[[-3.23  6.12 -3.37  5.51]
 [-3.39 -0.91 -0.43  2.24]]
|
[ 5.51 -0.43]

[[-2.61  4.43  4.33 -4.89]
 [ 0.01 -7.75 -0.80  2.81]
 [ 1.27  6.11  1.34 -2.82]
 [ 0.50 -4.66 -2.37  3.29]]
|
[-4.89 -0.80  6.11  0.50]

[[-4.08  5.87 -7.72]
 [ 1.91  2.37 -3.03]]
|
[-7.72  2.37]

[[-1.68 -5.80 -3.89]
 [-1.33  1.37 -4.45]
 [-3.44  5.34 -1.36]]
|
[-3.89  1.37 -3.44]

[[-1.21 -2.40 -1.25 -2.89]
 [ 0.83  1.12  3.29 -4.55]
 [ 1.55  2.39  5.09 -5.61]
 [-2.49 -3.47 -6.81  6.69]]
|
[-2.89  3.29  2.39 -2.49]

[[-0.88  5.86 -1.18 -4.67]
 [ 1.70 -6.85  3.57 -2.99]]
|
[-4.67  3.57]

[[-5.43  0.68 -4.36  1.33]
 [ 5.28 -7.15  4.45 -6.93]]
|
[1.33 4.45]
---
[[-1.99 -3.83 -0.47  3.61  2.62]
 [ 1.89 -1.52 -1.08 -2.24 -1.70]
 [ 3.18 -0.94  1.78 -4.29  3.21]
 [-0.50  3.17 -4.13 -4.15  3.22]
 [-1.04  3.60 -4.16 -1.20 -2.12]
 [ 6.86 -1.05  0.09 -3.04 -1.13]
 [ 4.61 -2.31 -5.12  4.56 -1.04]
 [ 1.04 -4.82  2.85  0.68 -2.85]
 [ 0.77  2.20  0.93  2.28 -2.97]
 [ 2.49  2.12 -0.87  0.86 -3.07]]
|
[[ 6.86 -1.05  0.09 -3.04 -1.13]
 [ 4.61 -2.31 -5.12  4.56 -1.04]
 [ 3.18 -0.94  1.78 -4.29  3.21]
 [ 2.49  2.12 -0.87  0.86 -3.07]
 [ 1.89 -1.52 -1.08 -2.24 -1.70]
 [ 1.04 -4.82  2.85  0.68 -2.85]
 [ 0.77  2.20  0.93  2.28 -2.97]
 [-0.50  3.17 -4.13 -4.15  3.22]
 [-1.04  3.60 -4.16 -1.20 -2.12]
 [-1.99 -3.83 -0.47  3.61  2.62]]

[[-2.58  5.40  2.52 -0.02 -1.13  1.46 -4.29  3.15  2.66  3.68]
 [-4.06  1.71  2.86  3.83  1.71  3.27 -2.09  2.56  2.32  0.56]
 [-0.52 -4.40 -2.36  0.82 -0.26  0.97 -0.36 -2.88  1.48 -2.21]
 [-5.67  1.80 -1.14  0.97 -2.74  0.97  0.49 -0.34  4.43  2.37]
 [-4.40 -2.56 -0.05  1.58  2.12 -0.05  7.63  0.58  3.31 -4.37]
 [ 3.82 -0.02 -2.32 -5.67 -0.12 -3.95 -2.05 -2.71 -2.07  2.57]]
|
[[ 3.82 -0.02 -2.32 -5.67 -0.12 -3.95 -2.05 -2.71 -2.07  2.57]
 [-0.52 -4.40 -2.36  0.82 -0.26  0.97 -0.36 -2.88  1.48 -2.21]
 [-2.58  5.40  2.52 -0.02 -1.13  1.46 -4.29  3.15  2.66  3.68]
 [-4.06  1.71  2.86  3.83  1.71  3.27 -2.09  2.56  2.32  0.56]
 [-4.40 -2.56 -0.05  1.58  2.12 -0.05  7.63  0.58  3.31 -4.37]
 [-5.67  1.80 -1.14  0.97 -2.74  0.97  0.49 -0.34  4.43  2.37]]

[[-0.88 -4.43 -3.09  3.28]
 [-0.11 -1.71 -2.32  0.86]
 [ 0.24 -4.32  0.53  3.08]
 [ 0.34 -1.63 -3.23  1.10]
 [-4.95 -1.59 -0.15 -0.66]
 [-1.18 -0.22  2.70  0.10]
 [-2.53  2.62  1.43 -4.37]
 [-2.48  2.29  3.20 -4.03]
 [ 7.34  1.72  1.70  1.68]
 [ 1.30  6.09  3.38 -4.17]
 [ 1.13  2.08  3.74 -1.27]]
|
[[ 7.34  1.72  1.70  1.68]
 [ 1.30  6.09  3.38 -4.17]
 [ 1.13  2.08  3.74 -1.27]
 [ 0.34 -1.63 -3.23  1.10]
 [ 0.24 -4.32  0.53  3.08]
 [-0.11 -1.71 -2.32  0.86]
 [-0.88 -4.43 -3.09  3.28]
 [-1.18 -0.22  2.70  0.10]
 [-2.48  2.29  3.20 -4.03]
 [-2.53  2.62  1.43 -4.37]
 [-4.95 -1.59 -0.15 -0.66]]

[[ 0.05  5.24 -3.56 -1.73  3.08  0.39 -0.63  1.78  1.20  2.62]
 [ 2.30  4.73 -2.10 -2.63 -3.47  3.91 -0.96  1.18  1.35  0.84]
 [ 1.80  3.18 -3.34 -3.14  2.16  1.55 -0.32  0.39  2.23  0.78]
 [ 2.75  5.51 -3.79 -2.94  1.19  3.20 -1.25  2.72  2.30 -0.40]
 [ 2.04  5.79 -3.08 -2.20  0.96  2.60 -3.00  4.13  1.73  0.92]
 [ 0.57  3.31 -2.79 -2.46  0.94  0.85  0.89 -1.16  1.28  2.29]]
|
[[ 2.75  5.51 -3.79 -2.94  1.19  3.20 -1.25  2.72  2.30 -0.40]
 [ 2.30  4.73 -2.10 -2.63 -3.47  3.91 -0.96  1.18  1.35  0.84]
 [ 2.04  5.79 -3.08 -2.20  0.96  2.60 -3.00  4.13  1.73  0.92]
 [ 1.80  3.18 -3.34 -3.14  2.16  1.55 -0.32  0.39  2.23  0.78]
 [ 0.57  3.31 -2.79 -2.46  0.94  0.85  0.89 -1.16  1.28  2.29]
 [ 0.05  5.24 -3.56 -1.73  3.08  0.39 -0.63  1.78  1.20  2.62]]

[[-0.58  0.67 -1.92 -4.56 -1.03  1.64 -2.66  2.65 -0.12 -2.52]
 [ 7.57  1.46  1.93 -5.33  5.96  1.50 -4.01 -4.30  0.29 -7.55]
 [-0.81 -0.50 -2.33  2.08  1.18 -1.17  2.96 -1.82 -4.90  4.96]
 [ 4.98  1.11 -6.94 -0.15 -4.86 -0.79  1.72 -2.79  7.43  4.42]
 [ 3.73 -1.67 -1.26 -0.90  0.98 -3.45 -2.17 -3.88  1.35 -0.39]
 [-2.16 -3.10 -0.62  4.76  4.05 -0.18  0.04 -7.41 -0.41 -0.25]]
|
[[ 7.57  1.46  1.93 -5.33  5.96  1.50 -4.01 -4.30  0.29 -7.55]
 [ 4.98  1.11 -6.94 -0.15 -4.86 -0.79  1.72 -2.79  7.43  4.42]
 [ 3.73 -1.67 -1.26 -0.90  0.98 -3.45 -2.17 -3.88  1.35 -0.39]
 [-0.58  0.67 -1.92 -4.56 -1.03  1.64 -2.66  2.65 -0.12 -2.52]
 [-0.81 -0.50 -2.33  2.08  1.18 -1.17  2.96 -1.82 -4.90  4.96]
 [-2.16 -3.10 -0.62  4.76  4.05 -0.18  0.04 -7.41 -0.41 -0.25]]

[[-0.30 -0.29  2.45 -2.68 -1.32  4.32]
 [-2.11  2.66 -0.58 -2.68 -3.04 -0.68]
 [ 3.64 -0.49  1.25 -2.68 -0.51  0.43]
 [-1.84 -2.12 -3.27 -2.68  2.10  0.52]
 [ 3.05  0.28  1.11 -2.68 -1.16  0.80]
 [ 1.48  6.55 -1.30 -2.68  6.10 -0.78]
 [-2.61 -2.34 -2.28 -2.68  2.85  0.29]
 [ 2.27 -2.74  0.26 -2.68 -0.60  0.21]
 [-1.68  1.09  1.20 -2.68 -1.03 -3.10]
 [-0.99 -0.27  2.48 -2.68 -1.26  4.27]
 [ 3.18 -0.38 -3.49 -2.68  4.47  0.08]]
|
[[ 3.64 -0.49  1.25 -2.68 -0.51  0.43]
 [ 3.18 -0.38 -3.49 -2.68  4.47  0.08]
 [ 3.05  0.28  1.11 -2.68 -1.16  0.80]
 [ 2.27 -2.74  0.26 -2.68 -0.60  0.21]
 [ 1.48  6.55 -1.30 -2.68  6.10 -0.78]
 [-0.30 -0.29  2.45 -2.68 -1.32  4.32]
 [-0.99 -0.27  2.48 -2.68 -1.26  4.27]
 [-1.68  1.09  1.20 -2.68 -1.03 -3.10]
 [-1.84 -2.12 -3.27 -2.68  2.10  0.52]
 [-2.11  2.66 -0.58 -2.68 -3.04 -0.68]
 [-2.61 -2.34 -2.28 -2.68  2.85  0.29]]

[[-5.95  5.95 -0.59 -4.72]
 [ 3.89  1.20  4.85  2.41]
 [ 1.60 -2.29 -4.16 -3.56]]
|
[[ 3.89  1.20  4.85  2.41]
 [ 1.60 -2.29 -4.16 -3.56]
 [-5.95  5.95 -0.59 -4.72]]

[[-2.10 -1.18 -7.72  1.91 -1.07]
 [-1.23  0.00 -1.49 -1.10  1.26]]
|
[[-1.23  0.00 -1.49 -1.10  1.26]
 [-2.10 -1.18 -7.72  1.91 -1.07]]
